Below is a small trained network, with its code and all its weights. Each question gives an input and a class and asks what happens when units are switched off, that is, made to give their printed mean instead of their output.

import numpy as np


def w(rows, s, z=0):
    codes = np.array(rows[::2]) - 128.0
    scale = np.full(codes.shape[1], s)
    scale[-1] = z or s
    return codes * scale


def norm(h):
    return h / np.sqrt((h * h).mean(-1, keepdims=True) + 1e-5)


def f(y):
    return np.maximum(y, 0)


def log_softmax(a):
    a = a - a.max(-1, keepdims=True)
    return a - np.log(np.exp(a).sum(-1, keepdims=True))


def net(x, mask):
    res = np.array(x, float).reshape(1, 2) / 4 @ E
    u = 0
    for l in range(2):
        y = f(norm(res) @ A[l][:, :-1].T + A[l][:, -1])
        res = res + np.where(mask[u : u + 15], y, B[l][:, -1]) @ B[l][:, :-1]
        u += 15
    return log_softmax(norm(res)[-1] @ U[:, :-1].T + U[:, -1])


A, B = {}, {}
E = w([
[173,178,138,48,209,135,88,254,154,182,94,161],'x0',
[146,98,195,179,102,83,99,107,48,73,42,92],'x1',
],0.0098)
A[0] = w([
[143,134,149,101,120,129,104,150,75,119,64,105,51],'0.n1',
[99,144,88,78,126,163,125,184,128,221,160,210,123],'0.n2',
[137,139,82,25,179,111,152,158,230,210,109,189,66],'0.n3',
[171,124,173,158,211,73,85,141,58,89,98,155,18],'0.n4',
[112,186,9,121,173,210,169,197,221,183,255,218,131],'0.n5',
[89,124,96,30,167,187,153,186,198,206,136,191,56],'0.n6',
[151,173,113,123,151,89,119,164,136,41,96,36,46],'0.n7',
[201,119,190,100,161,91,57,155,81,149,33,171,81],'0.n8',
[118,155,81,22,116,177,111,205,174,223,136,142,87],'0.n9',
[172,193,159,167,103,140,107,124,51,71,152,77,63],'0.n10',
[104,112,165,157,96,147,118,167,147,88,144,76,40],'0.n11',
[121,109,86,121,109,208,151,43,191,88,146,115,78],'0.n12',
[117,137,34,135,150,13,92,98,130,101,122,140,192],'0.n13',
[155,210,133,73,190,82,71,214,153,214,208,224,213],'0.n14',
[221,157,120,121,202,153,159,135,140,235,159,160,2],'0.n15',
],0.008,0.0044)
B[0] = w([
[168,131,134,174,117,124,163,139,89,129,87,156,160],'0.n1',
[194,192,161,143,164,213,65,158,184,184,157,140,195],'0.n2',
[195,165,55,79,211,160,27,148,137,205,248,161,211],'0.n3',
[187,208,210,110,98,91,203,69,105,137,92,96,170],'0.n4',
[170,144,199,196,164,108,49,185,160,134,16,46,249],'0.n5',
[205,212,251,127,171,161,178,130,184,140,85,163,210],'0.n6',
[97,197,216,117,120,64,122,114,66,107,87,134,147],'0.n7',
[73,123,119,112,83,107,127,38,125,89,112,158,203],'0.n8',
[87,128,89,75,181,212,12,153,126,160,218,199,212],'0.n9',
[158,106,133,232,163,91,214,139,112,123,67,133,158],'0.n10',
[91,113,88,122,161,159,51,106,129,164,98,128,136],'0.n11',
[113,152,67,107,163,80,182,125,109,148,162,150,176],'0.n12',
[121,144,141,110,105,80,123,166,147,34,76,91,149],'0.n13',
[128,125,49,102,128,157,75,170,176,96,142,85,251],'0.n14',
[120,113,108,83,160,85,121,178,122,115,218,254,174],'0.n15',
],0.0088,0.016)
A[1] = w([
[198,151,102,99,202,255,39,184,115,213,189,181,95],'1.n1',
[210,86,236,146,117,170,139,171,75,156,76,113,33],'1.n2',
[70,40,114,172,89,168,105,120,113,87,103,136,2],'1.n3',
[183,113,240,145,117,160,170,110,108,145,132,115,92],'1.n4',
[153,41,110,164,118,154,139,139,111,114,129,196,4],'1.n5',
[150,138,161,81,181,237,93,136,153,205,190,139,87],'1.n6',
[184,93,196,169,153,144,136,105,146,80,41,46,175],'1.n7',
[104,170,131,94,202,172,51,145,228,184,191,106,167],'1.n8',
[145,222,122,102,163,208,71,70,174,195,125,185,199],'1.n9',
[198,164,133,96,141,95,86,133,157,87,104,72,144],'1.n10',
[69,74,122,176,89,107,179,155,113,130,49,91,52],'1.n11',
[182,122,137,204,112,88,183,96,136,141,64,99,99],'1.n12',
[109,63,42,182,155,101,97,152,95,132,151,37,92],'1.n13',
[217,123,190,154,58,205,112,146,181,111,130,77,44],'1.n14',
[110,21,125,150,72,159,188,121,112,64,145,198,189],'1.n15',
],0.0094,0.0035)
B[1] = w([
[187,35,144,166,120,72,55,123,105,184,191,221,249],'1.n1',
[172,179,206,114,173,107,192,109,64,134,167,245,149],'1.n2',
[88,91,110,117,149,144,63,165,160,173,174,83,139],'1.n3',
[178,228,116,102,184,129,168,135,122,148,101,204,149],'1.n4',
[134,120,98,124,67,160,91,133,159,157,168,110,130],'1.n5',
[194,104,145,143,199,93,125,121,133,234,229,154,204],'1.n6',
[96,160,82,88,108,170,165,76,94,123,180,159,189],'1.n7',
[199,147,84,126,146,195,183,190,204,132,100,138,233],'1.n8',
[123,112,75,127,142,114,169,167,168,123,70,39,217],'1.n9',
[115,95,109,81,95,168,121,135,114,145,163,123,178],'1.n10',
[166,128,164,141,145,126,28,154,150,137,102,123,170],'1.n11',
[128,102,202,188,158,76,113,124,145,110,125,134,193],'1.n12',
[113,78,125,84,85,135,58,132,76,159,136,169,152],'1.n13',
[42,147,125,128,118,158,178,86,81,127,193,122,145],'1.n14',
[131,118,110,81,121,178,132,177,172,130,119,68,158],'1.n15',
],0.011,0.02)
U = w([
[59,100,64,76,87,190,155,110,98,168,207,149,145],'0',
[148,193,94,48,141,160,96,129,129,104,55,113,91],'1',
[144,121,128,161,74,167,230,204,123,44,116,93,1],'2',
[57,3,130,210,112,75,22,101,124,125,149,81,113],'3',
[130,159,81,191,171,175,191,175,197,147,105,68,83],'4',
[157,170,218,192,172,71,190,53,47,81,83,211,225],'5',
[225,128,96,147,226,162,50,198,194,211,182,173,143],'6',
],0.013,0.0062)

Each question gives the input, the list of numbers given to net, and the class t.
The units are the neurons (one row each of A and B). Each row of codes is followed by its name. A weight is (code - 128) times the scale printed after its matrix; where a second scale follows, it is the last column's (A, B and U).
mask holds one flag per neuron, layer by layer. A switched-off neuron (its flag False) gives its mean, the last column of its row in B, instead of its output. The means were averaged over made-up inputs and are rounded, as every weight is.
A unit's drop is (log p(t) with every unit on - log p(t) with that unit switched off) / (log p(t) with every unit on - log p(t) with every unit switched off).
unit that matters most: the unit with the biggest drop
top k neurons: the k neurons with the biggest drops, biggest first
k most important neurons of layer l: the k neurons of layer l with the biggest drops, biggest first
drop when u is switched off: that unit's drop, to one decimal
input [-8,5], class 3: top 3 neurons : [0.n6 0.n5 0.n4]
input [-2,2], class 5: top 3 neurons : [0.n9 0.n14 0.n8]
input [4,3], class 1: unit that matters most : 0.n8
input [-6,-7], class 4: top 3 neurons : [0.n3 0.n9 1.n1]
input [-7,3], class 3: top 2 neurons : [0.n6 0.n5]
input [-5,5], class 5: top 3 neurons : [0.n14 0.n9 0.n8]
input [-3,0], class 3: top 2 neurons : [0.n6 1.n8]
input [8,7], class 5: top 2 neurons : [0.n3 0.n4]
input [-6,-2], class 0: 4 most important neurons of layer 0 : [0.n5 0.n6 0.n12 0.n10]
input [-3,1], class 3: 4 most important neurons of layer 0 : [0.n6 0.n5 0.n4 0.n2]
input [-8,-1], class 3: 3 most important neurons of layer 0 : [0.n6 0.n3 0.n9]
input [-8,8], class 5: top 2 neurons : [0.n14 0.n9]
input [-7,-3], class 0: top 2 neurons : [0.n5 0.n6]
input [0,0], class 0: top 2 neurons : [0.n9 0.n3]
input [-7,-6], class 3: 2 most important neurons of layer 1 : [1.n8 1.n6]
input [-7,5], class 3: top 4 neurons : [0.n6 0.n5 0.n4 0.n2]
input [-8,-4], class 3: 2 most important neurons of layer 1 : [1.n8 1.n7]
input [-7,-8], class 4: 2 most important neurons of layer 1 : [1.n1 1.n6]
input [-6,-4], class 3: drop when 0.n3 is switched off : 0.8
input [-8,1], class 3: drop when 1.n4 is switched off : 0.0
input [-5,4], class 3: drop when 0.n6 is switched off : 1.4
